Here is a tiny trained network, its code and every weight. The questions are about switching its units off for an input and a target symbol, where a switched-off unit gives its printed mean instead of its output.

import numpy as np


def w(rows, s, z=0):
    codes = np.array(rows[::2]) - 128.0
    scale = np.full(codes.shape[1], s)
    scale[-1] = z or s
    return codes * scale


def f(y):
    return y / 2 * (1 + np.tanh(0.7978845608 * (y + 0.044715 * y**3)))


def softmax(a):
    e = np.exp(a - a.max(-1, keepdims=True))
    return e / e.sum(-1, keepdims=True)


def log_softmax(a):
    a = a - a.max(-1, keepdims=True)
    return a - np.log(np.exp(a).sum(-1, keepdims=True))


def net(x, mask):
    ids = ['αβγδζηθλμξπστφψω'.index(c) for c in x.split()]
    T = len(ids)
    res = E[ids] + P[:T]
    q, k, v = (res @ M[0].T for M in (Q, K, V))
    z = softmax(np.where(np.tri(T) > 0, q @ k.T / 2**0.5, -1e9)) @ v
    res = res + np.where(mask[0], z, O[0][:, -1]) @ O[0][:, :-1]
    y = f(res @ A[0][:, :-1].T + A[0][:, -1])
    res = res + np.where(mask[1:9], y, B[0][:, -1]) @ B[0][:, :-1]
    return log_softmax(res[-1] @ U[:, :-1].T + U[:, -1])


Q, K, V, O, A, B = {}, {}, {}, {}, {}, {}
E = w([
[151,135,134,129,159,111],'α',
[150,117,140,118,162,126],'β',
[127,132,165,158,138,131],'γ',
[96,99,142,165,154,112],'δ',
[182,156,115,122,169,96],'ζ',
[151,80,128,104,110,102],'η',
[71,110,151,179,155,129],'θ',
[129,128,136,164,184,105],'λ',
[151,151,152,145,170,111],'μ',
[107,83,122,147,120,74],'ξ',
[91,70,106,95,104,128],'π',
[141,146,138,114,254,150],'σ',
[99,112,121,110,76,115],'τ',
[136,188,136,107,121,136],'φ',
[121,107,198,87,124,187],'ψ',
[38,112,139,132,158,150],'ω',
],0.021)
P = w([
[177,73,177,251,69,132],'0',
[144,82,60,165,155,218],'1',
[133,132,200,148,113,88],'2',
[163,90,46,103,148,242],'3',
[95,142,184,128,128,59],'4',
[101,112,67,97,181,155],'5',
[85,159,179,95,126,55],'6',
[84,115,72,84,174,158],'7',
[72,196,163,84,131,61],'8',
[61,147,68,68,169,169],'9',
[59,199,149,92,125,57],'10',
[96,133,69,96,189,132],'11',
],0.012)
Q[0] = w([
[184,65,20,195,125,254],'head 1',
[193,146,166,178,77,171],'head 1',
],0.0076)
K[0] = w([
[219,79,149,254,120,129],'head 1',
[135,74,60,192,106,190],'head 1',
],0.0096)
V[0] = w([
[254,194,155,93,144,66],'head 1',
[114,239,219,162,92,238],'head 1',
],0.0085)
O[0] = w([
[199,176,198,181,90,209,253],'head 1',
[156,82,247,12,171,93,119],'head 1',
],0.013,0.0023)
A[0] = w([
[119,84,51,81,167,180,114],'neuron 1',
[156,126,81,170,224,144,169],'neuron 2',
[84,142,133,129,135,109,56],'neuron 3',
[80,136,62,136,166,176,94],'neuron 4',
[104,84,204,150,95,128,103],'neuron 5',
[120,80,120,134,13,84,251],'neuron 6',
[118,177,121,173,69,28,64],'neuron 7',
[143,92,109,163,138,255,103],'neuron 8',
],0.0099,0.0025)
B[0] = w([
[179,133,158,196,166,1,195],'neuron 1',
[122,166,90,42,116,144,248],'neuron 2',
[141,103,95,118,84,84,149],'neuron 3',
[219,108,119,151,51,73,198],'neuron 4',
[199,65,89,139,129,167,176],'neuron 5',
[33,134,179,117,116,193,176],'neuron 6',
[59,138,170,184,149,129,194],'neuron 7',
[111,184,91,118,111,159,255],'neuron 8',
],0.0095,0.0055)
U = w([
[158,143,253,71,110,66,127],'α',
[48,193,126,82,106,131,81],'β',
[84,187,135,247,199,120,153],'γ',
[142,75,163,66,169,119,251],'δ',
[100,152,33,134,49,80,179],'ζ',
[106,174,72,127,94,222,147],'η',
[192,206,157,236,79,95,2],'θ',
[149,100,95,170,159,87,76],'λ',
[164,51,100,125,213,188,154],'μ',
[139,95,63,150,149,111,41],'ξ',
[91,165,154,147,234,193,203],'π',
[169,128,97,215,162,80,78],'σ',
[155,88,60,126,139,171,93],'τ',
[171,102,74,161,143,142,52],'φ',
[74,96,97,8,129,38,55],'ψ',
[195,134,157,240,200,57,164],'ω',
],0.0068,0.0046)

Each question gives the input, a string of symbols that net reads in full, and the target symbol t.
The units are the heads (2 rows each of Q, K, V and O) and the neurons (one row each of A and B). Each row of codes is followed by its name. A weight is (code - 128) times the scale printed after its matrix; where a second scale follows, it is the last column's (O, A, B and U).
mask holds one flag per unit, heads first, then neurons. A switched-off unit (its flag False) gives its mean, the last column of its rows in O or B, instead of its output. The means were averaged over made-up inputs and are rounded, as every weight is.
A unit's drop is (log p(t) with every unit on - log p(t) with that unit switched off) / (log p(t) with every unit on - log p(t) with every unit switched off).
The circuit of an input: a set's keep is (log p(t) with only the set's units on - log p(t) with every unit switched off) / (log p(t) with every unit on - log p(t) with every unit switched off). Starting from all 9 units, units are removed one at a time, each time the one whose removal leaves the highest keep (on an exact tie, the one counted first), for as long as the keep stays at least 0.8.
circuit, biggest first: the units of the circuit, biggest drop first
top k neurons: the k neurons with the biggest drops, biggest first
drop when u is switched off: that unit's drop, to one decimal
input β ζ ξ π ζ π μ γ, target η: circuit, biggest first => head 1; neuron 8
input φ ξ α ξ π π λ, target ζ: circuit, biggest first => head 1
input ξ μ β α, target ζ: top 3 neurons => neuron 2; neuron 8; neuron 4
input μ ζ ζ β ζ ζ γ ξ, target η: top 2 neurons => neuron 1; neuron 8
input ζ μ ζ η, target η: circuit, biggest first => head 1; neuron 8
input φ σ γ μ θ ξ η, target γ: top 2 neurons => neuron 7; neuron 2
input η ζ θ μ μ λ ψ ζ ψ μ ξ, target δ: circuit, biggest first => head 1; neuron 5
input ξ ξ η μ, target ζ: circuit, biggest first => head 1; neuron 4
input β δ μ ξ ξ ξ μ, target γ: circuit, biggest first => head 1; neuron 7
input ζ μ ψ δ γ, target δ: circuit, biggest first => head 1; neuron 5
input π η π η ξ ξ β α, target ζ: top 2 neurons => neuron 2; neuron 4
input γ θ ξ γ ξ η ξ γ γ, target γ: top 3 neurons => neuron 7; neuron 2; neuron 4
input σ β ζ γ β ζ, target η: top 3 neurons => neuron 2; neuron 1; neuron 8
input θ σ γ ξ μ λ π, target ζ: top 2 neurons => neuron 4; neuron 3
input π λ β ψ ω σ δ, target ψ: top neuron => neuron 3
input ξ ζ δ σ, target ζ: top 3 neurons => neuron 2; neuron 8; neuron 4
input δ ζ α ψ μ π γ, target ζ: top 2 neurons => neuron 4; neuron 3
input ζ γ β δ ζ β γ θ, target η: circuit, biggest first => head 1; neuron 8; neuron 1
input θ β ζ π ζ β, target η: top 2 neurons => neuron 8; neuron 2
input π π δ, target ζ: top 2 neurons => neuron 4; neuron 3
input γ π σ δ, target δ: circuit, biggest first => head 1
input ξ τ ξ ζ ζ σ ξ γ φ γ ζ, target α: drop when head 1 is switched off => 1.1
input η ξ λ γ γ δ ζ ω ζ, target ψ: drop when head 1 is switched off => 1.1
input θ η α μ α δ λ ζ η ζ ψ, target δ: drop when head 1 is switched off => 0.5
input ζ ζ ξ β, target η: drop when neuron 8 is switched off => 0.4
